Here is a tiny trained network, its code and every weight. The questions are about switching its units off for an input and a target symbol, where a switched-off unit gives its printed mean instead of its output.

import numpy as np


def w(rows, s, z=0):
    codes = np.array(rows[::2]) - 128.0
    scale = np.full(codes.shape[1], s)
    scale[-1] = z or s
    return codes * scale


def norm(h):
    return h / np.sqrt((h * h).mean(-1, keepdims=True) + 1e-5)


def f(y):
    return np.maximum(y, 0)


def softmax(a):
    e = np.exp(a - a.max(-1, keepdims=True))
    return e / e.sum(-1, keepdims=True)


def log_softmax(a):
    a = a - a.max(-1, keepdims=True)
    return a - np.log(np.exp(a).sum(-1, keepdims=True))


def net(x, mask):
    ids = ['ΓΔΠΦΩαβεζηλμξστψ'.index(c) for c in x.split()]
    T = len(ids)
    res = E[ids] + P[:T]
    u = 0
    for l in range(2):
        r = norm(res)
        for j in range(2):
            rows = slice(4 * j, 4 * j + 4)
            q, k, v = (r @ M[l][rows].T for M in (Q, K, V))
            z = softmax(np.where(np.tri(T) > 0, q @ k.T / 4**0.5, -1e9)) @ v
            o = O[l][rows]
            res = res + np.where(mask[u + j], z, o[:, -1]) @ o[:, :-1]
        u += 2
        y = f(norm(res) @ A[l][:, :-1].T + A[l][:, -1])
        res = res + np.where(mask[u : u + 4], y, B[l][:, -1]) @ B[l][:, :-1]
        u += 4
    return log_softmax(norm(res)[-1] @ U[:, :-1].T + U[:, -1])


Q, K, V, O, A, B = {}, {}, {}, {}, {}, {}
E = w([
[114,157,166,50,174,95,228,149,172,139,182,89],'Γ',
[125,139,159,137,183,168,136,151,150,114,103,136],'Δ',
[174,65,73,140,221,212,117,64,111,90,175,29],'Π',
[84,209,79,140,36,110,77,62,191,165,152,80],'Φ',
[156,79,61,170,253,35,59,146,150,85,62,125],'Ω',
[136,91,175,107,215,190,118,163,165,169,127,138],'α',
[131,109,129,85,117,183,123,129,158,182,24,32],'β',
[98,68,165,100,187,181,109,133,157,162,147,194],'ε',
[181,142,230,141,169,210,107,109,132,126,109,208],'ζ',
[101,146,162,102,153,206,178,152,152,96,156,124],'η',
[66,115,84,135,87,38,141,144,176,54,116,179],'λ',
[99,120,51,141,177,153,196,63,34,155,12,145],'μ',
[133,169,183,113,150,121,224,158,160,91,157,88],'ξ',
[126,149,166,91,200,212,155,92,145,98,76,173],'σ',
[202,129,127,214,148,107,176,193,137,149,195,162],'τ',
[94,155,189,5,79,96,44,127,136,156,157,159],'ψ',
],0.014)
P = w([
[5,58,172,227,143,162,169,60,146,116,194,81],'0',
[164,175,94,131,165,148,161,127,171,172,110,135],'1',
[163,175,107,172,145,150,106,57,181,92,117,144],'2',
[133,76,168,184,94,134,159,101,111,97,149,96],'3',
[174,158,85,94,134,121,158,146,153,170,116,133],'4',
[170,150,95,141,125,132,88,75,162,75,117,149],'5',
[139,48,150,144,76,128,140,111,87,79,147,125],'6',
[167,152,73,68,119,113,153,150,135,164,113,131],'7',
[175,140,96,120,122,124,77,79,161,62,125,149],'8',
],0.014)
Q[0] = w([
[201,167,101,62,206,187,171,214,176,209,122,128],'0.h1',
[140,119,101,80,184,115,194,254,94,156,72,210],'0.h1',
[134,154,83,97,121,148,129,174,29,220,47,121],'0.h1',
[168,212,66,5,122,128,235,186,127,216,120,181],'0.h1',
[172,163,88,96,200,104,146,161,170,177,57,235],'0.h2',
[128,83,188,193,161,135,17,121,109,41,157,110],'0.h2',
[122,116,128,201,104,155,143,148,30,226,77,118],'0.h2',
[133,86,116,180,154,141,169,98,156,55,96,101],'0.h2',
],0.0093)
K[0] = w([
[163,66,61,79,76,139,45,106,118,79,113,82],'0.h1',
[133,66,33,78,97,84,89,175,50,83,101,160],'0.h1',
[114,93,45,145,85,136,79,112,90,178,79,137],'0.h1',
[124,116,40,62,71,82,96,106,53,117,121,69],'0.h1',
[170,78,53,121,77,90,27,113,66,87,62,114],'0.h2',
[169,133,242,172,231,154,109,120,180,103,190,208],'0.h2',
[144,151,105,228,81,162,168,121,81,254,74,104],'0.h2',
[196,110,78,178,205,183,236,129,135,27,140,134],'0.h2',
],0.0074)
V[0] = w([
[180,167,152,94,206,174,39,96,36,127,209,1],'0.h1',
[134,115,176,109,109,101,42,199,232,74,146,110],'0.h1',
[125,148,192,138,65,193,178,80,189,225,122,112],'0.h1',
[122,184,162,50,103,132,132,117,55,127,180,197],'0.h1',
[140,126,206,154,141,103,168,181,64,140,83,215],'0.h2',
[130,71,168,104,129,175,173,175,170,88,35,64],'0.h2',
[90,169,88,125,69,120,40,35,164,176,137,64],'0.h2',
[127,179,98,148,63,134,136,142,134,41,219,172],'0.h2',
],0.0052)
O[0] = w([
[212,89,53,139,127,174,135,61,181,193,198,155,136],'0.h1',
[59,171,180,113,154,70,74,117,186,175,132,79,143],'0.h1',
[137,142,159,115,27,89,128,114,26,155,97,175,253],'0.h1',
[109,160,127,153,168,152,141,85,106,152,128,187,116],'0.h1',
[196,131,110,121,230,127,123,119,128,54,202,78,57],'0.h2',
[156,155,103,129,140,132,64,171,66,111,143,3,130],'0.h2',
[196,111,81,141,9,102,158,182,163,166,71,91,184],'0.h2',
[87,191,164,195,70,155,157,94,125,100,105,178,151],'0.h2',
],0.0068,0.0052)
A[0] = w([
[73,75,89,173,59,100,158,136,103,128,170,89,255],'0.n1',
[111,1,166,250,121,134,105,70,107,60,130,81,198],'0.n2',
[147,160,102,85,139,118,136,111,162,121,69,136,135],'0.n3',
[156,180,110,154,117,165,39,137,182,90,106,154,149],'0.n4',
],0.0085,0.0021)
B[0] = w([
[107,117,222,138,208,137,118,51,108,70,106,84,221],'0.n1',
[2,162,185,158,65,166,94,56,90,216,165,83,253],'0.n2',
[219,166,89,212,153,82,90,130,95,198,143,102,219],'0.n3',
[119,69,100,201,98,79,153,199,111,78,137,72,213],'0.n4',
],0.011,0.0063)
Q[1] = w([
[146,194,118,152,104,50,94,56,168,112,132,118],'1.h1',
[121,112,84,166,136,184,250,152,129,146,154,106],'1.h1',
[117,178,153,113,163,215,108,138,147,155,90,81],'1.h1',
[52,120,104,148,71,136,115,139,132,59,128,157],'1.h1',
[172,93,147,118,142,207,133,140,122,151,131,147],'1.h2',
[119,134,144,184,136,165,117,126,167,107,143,118],'1.h2',
[166,120,178,89,159,123,195,160,119,98,175,134],'1.h2',
[124,176,144,159,137,125,72,164,115,146,225,174],'1.h2',
],0.011)
K[1] = w([
[118,194,152,171,76,28,68,135,202,115,214,90],'1.h1',
[80,123,61,184,159,204,231,121,93,129,131,67],'1.h1',
[151,163,179,70,154,214,172,120,207,156,80,99],'1.h1',
[155,142,136,156,107,125,119,212,80,42,112,180],'1.h1',
[188,85,135,136,185,174,163,134,147,146,101,150],'1.h2',
[153,131,120,178,131,116,136,106,171,68,153,102],'1.h2',
[164,205,148,47,153,133,164,161,167,139,202,184],'1.h2',
[100,70,211,121,121,142,53,137,76,2,234,160],'1.h2',
],0.0097)
V[1] = w([
[151,151,187,102,171,144,171,116,21,149,107,140],'1.h1',
[253,162,118,51,115,139,22,125,73,61,116,97],'1.h1',
[99,154,154,126,77,167,80,71,164,107,253,115],'1.h1',
[155,141,167,147,138,131,159,194,196,109,185,180],'1.h1',
[111,70,121,134,87,116,48,134,107,52,176,131],'1.h2',
[22,112,91,61,148,167,162,165,124,108,162,176],'1.h2',
[235,161,58,162,128,44,172,126,161,131,149,169],'1.h2',
[130,142,142,105,170,106,114,171,67,185,123,171],'1.h2',
],0.0065)
O[1] = w([
[111,121,180,198,210,78,199,99,122,169,126,49,131],'1.h1',
[173,140,168,254,98,178,171,133,189,154,122,88,58],'1.h1',
[46,171,7,152,82,163,76,126,168,174,130,68,215],'1.h1',
[134,118,159,106,115,117,88,214,63,204,155,176,68],'1.h1',
[150,180,149,56,210,122,177,81,132,216,94,138,134],'1.h2',
[167,163,43,249,115,76,151,79,131,105,78,117,3],'1.h2',
[231,122,121,173,129,136,38,139,129,81,142,205,23],'1.h2',
[115,107,110,155,49,82,44,155,76,128,80,191,81],'1.h2',
],0.0064,0.006)
A[1] = w([
[177,152,134,97,171,140,194,110,150,254,166,147,3],'1.n1',
[155,220,183,91,129,71,161,177,188,133,106,135,78],'1.n2',
[178,148,111,115,131,129,119,146,75,69,88,88,47],'1.n3',
[189,133,71,109,211,117,147,173,128,80,111,131,31],'1.n4',
],0.0091,0.0028)
B[1] = w([
[199,245,192,75,157,93,131,90,145,82,196,184,245],'1.n1',
[79,114,129,182,178,174,112,147,148,164,75,184,255],'1.n2',
[144,161,123,34,146,171,172,153,111,138,87,168,174],'1.n3',
[70,47,173,158,91,127,191,71,158,150,142,147,165],'1.n4',
],0.012,0.0049)
U = w([
[89,134,84,134,99,85,143,167,75,150,218,148,59],'Γ',
[28,138,142,96,119,149,165,84,109,170,127,56,34],'Δ',
[172,140,84,136,85,183,117,73,193,90,178,94,222],'Π',
[110,127,134,150,46,136,143,151,156,196,74,148,10],'Φ',
[105,60,136,123,165,104,144,160,226,144,152,91,235],'Ω',
[157,99,255,126,118,158,87,115,98,107,155,109,99],'α',
[166,124,148,39,120,133,121,178,102,170,104,48,77],'β',
[136,115,130,169,170,70,58,126,91,134,96,116,199],'ε',
[96,74,160,50,132,156,49,117,116,98,147,190,124],'ζ',
[139,151,146,176,119,90,187,210,82,130,137,65,140],'η',
[66,135,150,139,205,173,91,179,163,95,42,141,142],'λ',
[154,72,140,121,113,151,232,95,129,106,110,158,212],'μ',
[85,163,112,70,94,177,175,182,122,65,147,121,82],'ξ',
[116,143,63,113,154,179,106,81,79,134,76,153,64],'σ',
[105,110,123,152,108,97,110,77,144,33,131,185,223],'τ',
[149,207,152,89,157,84,148,109,141,147,134,153,220],'ψ',
],0.009,0.0013)

Each question gives the input, a string of symbols that net reads in full, and the target symbol t.
The units are the heads (4 rows each of Q, K, V and O) and the neurons (one row each of A and B). Each row of codes is followed by its name. A weight is (code - 128) times the scale printed after its matrix; where a second scale follows, it is the last column's (O, A, B and U).
mask holds one flag per unit, layer by layer, with each layer's heads first. A switched-off unit (its flag False) gives its mean, the last column of its rows in O or B, instead of its output. The means were averaged over made-up inputs and are rounded, as every weight is.
A unit's drop is (log p(t) with every unit on - log p(t) with that unit switched off) / (log p(t) with every unit on - log p(t) with every unit switched off).
The circuit of an input: a set's keep is (log p(t) with only the set's units on - log p(t) with every unit switched off) / (log p(t) with every unit on - log p(t) with every unit switched off). Starting from all 12 units, units are removed one at a time, each time the one whose removal leaves the highest keep (on an exact tie, the one counted first), for as long as the keep stays at least 0.8.
circuit, biggest first: the units of the circuit, biggest drop first
most important unit: the unit with the biggest drop
k most important neurons: the k neurons with the biggest drops, biggest first
k most important neurons of layer l: the k neurons of layer l with the biggest drops, biggest first
heads that matter: for each layer, one digit per head in row order, 1 if its drop is at least 0.15 and else 0, layers parted by /
input Γ Γ Γ β β ψ ε β ξ, target λ: heads that matter : 01 / 00
input ψ Π η, target ξ: heads that matter : 01 / 10
input μ Γ α Γ ξ ψ Γ ξ, target ψ: 2 most important neurons : (1.n1 0.n3)
input ε ζ Γ ζ λ Γ μ α, target μ: circuit, biggest first : (0.h1 1.n4 0.n2)
input ζ Ω ψ ψ ζ Π ψ τ Δ, target η: 2 most important neurons : (0.n4 0.n3)
input ζ ψ ε, target ζ: 2 most important neurons : (0.n4 0.n2)
input σ Φ α β Γ μ Γ ζ, target μ: heads that matter : 10 / 10
input ζ ξ ψ σ Γ ψ Γ, target α: circuit, biggest first : (1.h2 0.n1)
input ψ Γ ψ ζ, target Δ: heads that matter : 00 / 01
input μ μ Γ τ ψ τ ζ Φ, target Φ: circuit, biggest first : (0.h2)
input ξ μ ξ Δ Γ ζ ψ, target Δ: circuit, biggest first : (1.h1 1.h2)
input ζ ξ η μ λ ξ Ω η, target Ω: circuit, biggest first : (0.h1 0.n2)
input Γ ξ τ ψ Ω ψ ψ Π, target Π: circuit, biggest first : (0.h1 1.h2 0.n2)
input ζ ψ Φ ξ σ ζ η λ α, target Ω: circuit, biggest first : (0.n4 0.n2 0.h1)
input Δ ξ μ ψ β τ τ τ, target β: 3 most important neurons of layer 0 : (0.n2 0.n3 0.n4)
input ξ β ψ τ τ, target ψ: circuit, biggest first : (1.n1)
input η β τ, target Γ: circuit, biggest first : (1.h1 0.n4 0.n1)
input μ λ Φ τ Γ, target Φ: circuit, biggest first : (1.h2 0.n2 0.h2 1.n1)
input Π Φ ψ μ σ Δ Γ Γ, target μ: heads that matter : 10 / 01
input ξ ε ψ Φ Γ ψ β η, target β: circuit, biggest first : (0.h2 0.n2)
input Δ ψ η β Γ, target β: circuit, biggest first : (0.h2 0.n2)
input Π α ζ σ Γ λ ψ, target Δ: 2 most important neurons : (0.n3 1.n1)
input Ω μ ψ Γ σ, target ψ: most important unit : 0.n3
input ψ τ σ, target μ: 4 most important neurons : (0.n2 0.n4 1.n4 1.n3)
input ζ ψ Γ ζ Π α, target Ω: 3 most important neurons : (0.n4 0.n2 1.n4)
input Γ ξ ζ α ψ β, target β: heads that matter : 00 / 00
input Γ ζ Ω Ω α ζ ξ Γ, target Ω: heads that matter : 10 / 01
input μ β μ ζ λ Π β, target α: 2 most important neurons : (0.n1 0.n3)
input Γ Γ ψ Γ ζ Δ ε Φ τ, target Γ: most important unit : 0.h2
input τ ψ ζ ε Δ Φ Δ η, target Φ: heads that matter : 01 / 00
